Here is a tiny trained network, its code and every weight. The questions are about switching its units off for an input and a class, where a switched-off unit gives its printed mean instead of its output.

import numpy as np


def w(rows, s, z=0):
    codes = np.array(rows[::2]) - 128.0
    scale = np.full(codes.shape[1], s)
    scale[-1] = z or s
    return codes * scale


def norm(h):
    return h / np.sqrt((h * h).mean(-1, keepdims=True) + 1e-5)


def f(y):
    return np.maximum(y, 0)


def log_softmax(a):
    a = a - a.max(-1, keepdims=True)
    return a - np.log(np.exp(a).sum(-1, keepdims=True))


def net(x, mask):
    res = np.array(x, float).reshape(1, 3) / 4 @ E
    u = 0
    for l in range(3):
        y = f(norm(res) @ A[l][:, :-1].T + A[l][:, -1])
        res = res + np.where(mask[u : u + 8], y, B[l][:, -1]) @ B[l][:, :-1]
        u += 8
    return log_softmax(norm(res)[-1] @ U[:, :-1].T + U[:, -1])


A, B = {}, {}
E = w([
[145,3,121,103,173,135,190,145,162],'x0',
[191,176,124,153,252,97,130,102,178],'x1',
[65,130,56,180,128,97,148,187,138],'x2',
],0.011)
A[0] = w([
[198,149,238,58,95,67,43,45,68,2],'L0N1',
[125,47,203,139,186,130,176,163,203,190],'L0N2',
[88,173,126,69,148,136,156,144,2,79],'L0N3',
[95,168,163,169,158,156,219,197,121,31],'L0N4',
[141,111,150,60,123,131,103,119,67,60],'L0N5',
[113,83,128,62,12,165,116,180,120,113],'L0N6',
[49,157,23,188,91,103,126,132,101,115],'L0N7',
[135,238,117,171,136,99,26,59,134,29],'L0N8',
],0.005,0.0043)
B[0] = w([
[105,121,49,177,160,250,179,52,102,219],'L0N1',
[160,123,158,204,127,107,47,134,20,254],'L0N2',
[174,107,160,141,128,86,142,170,112,157],'L0N3',
[137,115,113,135,162,186,118,127,98,136],'L0N4',
[162,172,93,112,172,94,193,117,130,152],'L0N5',
[163,175,87,85,244,70,104,119,99,227],'L0N6',
[149,126,158,151,177,254,183,61,78,236],'L0N7',
[188,99,182,197,129,101,93,192,74,234],'L0N8',
],0.0068,0.0046)
A[1] = w([
[145,137,128,100,143,98,109,139,168,6],'L1N1',
[135,2,169,70,127,65,169,156,196,60],'L1N2',
[180,102,254,23,87,166,107,40,173,66],'L1N3',
[84,102,129,4,40,148,124,148,103,1],'L1N4',
[73,150,62,215,104,116,153,214,178,15],'L1N5',
[147,93,63,129,129,114,114,180,136,115],'L1N6',
[112,148,160,147,176,77,127,57,218,14],'L1N7',
[76,245,147,135,42,95,99,72,147,74],'L1N8',
],0.0081,0.0032)
B[1] = w([
[120,117,140,129,161,120,156,129,135,129],'L1N1',
[169,150,202,219,59,172,34,206,128,200],'L1N2',
[140,176,48,167,128,207,254,134,123,253],'L1N3',
[89,174,123,14,154,51,120,190,190,188],'L1N4',
[114,138,98,95,115,208,190,77,125,205],'L1N5',
[133,173,182,145,154,171,157,124,138,181],'L1N6',
[183,181,75,82,165,115,101,147,164,171],'L1N7',
[157,78,194,203,109,148,117,190,166,245],'L1N8',
],0.0093,0.0041)
A[2] = w([
[172,118,196,190,94,79,151,160,62,24],'L2N1',
[86,156,130,131,148,128,74,75,92,175],'L2N2',
[114,211,132,139,54,112,75,72,128,1],'L2N3',
[175,105,122,160,210,141,131,66,87,184],'L2N4',
[24,141,145,55,55,157,148,205,85,176],'L2N5',
[179,174,74,113,156,49,130,194,171,120],'L2N6',
[23,117,5,239,139,91,182,157,185,6],'L2N7',
[185,2,130,122,148,139,159,161,184,101],'L2N8',
],0.0085,0.0032)
B[2] = w([
[85,82,159,120,112,105,126,145,108,187],'L2N1',
[117,45,139,119,118,140,149,172,154,157],'L2N2',
[147,122,165,152,148,163,124,173,133,148],'L2N3',
[80,97,115,89,90,98,133,131,147,254],'L2N4',
[169,129,128,104,188,77,121,97,181,192],'L2N5',
[116,104,167,58,103,95,135,150,139,160],'L2N6',
[199,142,126,105,93,172,137,70,100,164],'L2N7',
[119,245,153,180,96,169,90,132,125,167],'L2N8',
],0.012,0.01)
U = w([
[164,127,227,255,119,166,77,204,116,189],'0',
[173,150,84,125,144,247,219,41,113,181],'1',
[174,151,140,59,189,23,125,146,224,205],'2',
[15,15,129,88,86,103,149,125,117,133],'3',
[67,152,61,176,137,97,66,97,139,22],'4',
[76,146,45,175,142,102,52,96,128,34],'5',
[98,149,68,173,127,67,111,126,106,13],'6',
[89,153,97,180,106,65,71,33,138,3],'7',
],0.014,0.0049)

Each question gives the input, the list of numbers given to net, and the class t.
The units are the neurons (one row each of A and B). Each row of codes is followed by its name. A weight is (code - 128) times the scale printed after its matrix; where a second scale follows, it is the last column's (A, B and U).
mask holds one flag per neuron, layer by layer. A switched-off neuron (its flag False) gives its mean, the last column of its row in B, instead of its output. The means were averaged over made-up inputs and are rounded, as every weight is.
A unit's drop is (log p(t) with every unit on - log p(t) with that unit switched off) / (log p(t) with every unit on - log p(t) with every unit switched off).
The circuit of an input: a set's keep is (log p(t) with only the set's units on - log p(t) with every unit switched off) / (log p(t) with every unit on - log p(t) with every unit switched off). Starting from the 12 units with the biggest drops (on a tie, the unit counted first), units are removed one at a time, each time the one whose removal leaves the highest keep (on an exact tie, the one counted first), for as long as the keep stays at least 0.8.
circuit, biggest first: the units of the circuit, biggest drop first
most important unit: the unit with the biggest drop
k most important neurons: the k neurons with the biggest drops, biggest first
drop when u is switched off: that unit's drop, to one decimal
input [-8,-1,7], class 0: circuit, biggest first -> [L1N8]
input [5,6,-6], class 1: 2 most important neurons -> [L1N3, L0N6]
input [-4,-8,8], class 1: circuit, biggest first -> [L2N7, L1N5]
input [-6,-8,2], class 2: circuit, biggest first -> [L2N5, L1N4]
input [3,-6,-5], class 2: circuit, biggest first -> [L1N4, L2N5]
input [4,1,3], class 0: 3 most important neurons -> [L0N1, L2N8, L0N6]
input [-3,7,7], class 1: 2 most important neurons -> [L1N5, L2N7]
input [-5,-7,0], class 2: 2 most important neurons -> [L1N4, L2N5]
input [-6,4,7], class 1: 4 most important neurons -> [L1N5, L0N2, L2N7, L1N2]
input [-3,-7,-6], class 2: 3 most important neurons -> [L1N4, L2N5, L0N7]
input [-6,3,6], class 0: 2 most important neurons -> [L1N3, L0N8]
input [-3,-8,-8], class 1: 3 most important neurons -> [L1N3, L0N1, L2N4]
input [-2,7,7], class 1: 3 most important neurons -> [L1N5, L2N7, L0N6]
input [-3,-8,3], class 2: most important unit -> L2N5
input [-6,0,7], class 1: 2 most important neurons -> [L1N5, L0N2]
input [-1,-4,0], class 2: drop when L0N2 is switched off -> 0.3
input [8,-7,-6], class 0: drop when L1N2 is switched off -> 1.6
input [6,1,-1], class 0: drop when L0N5 is switched off -> 0.0
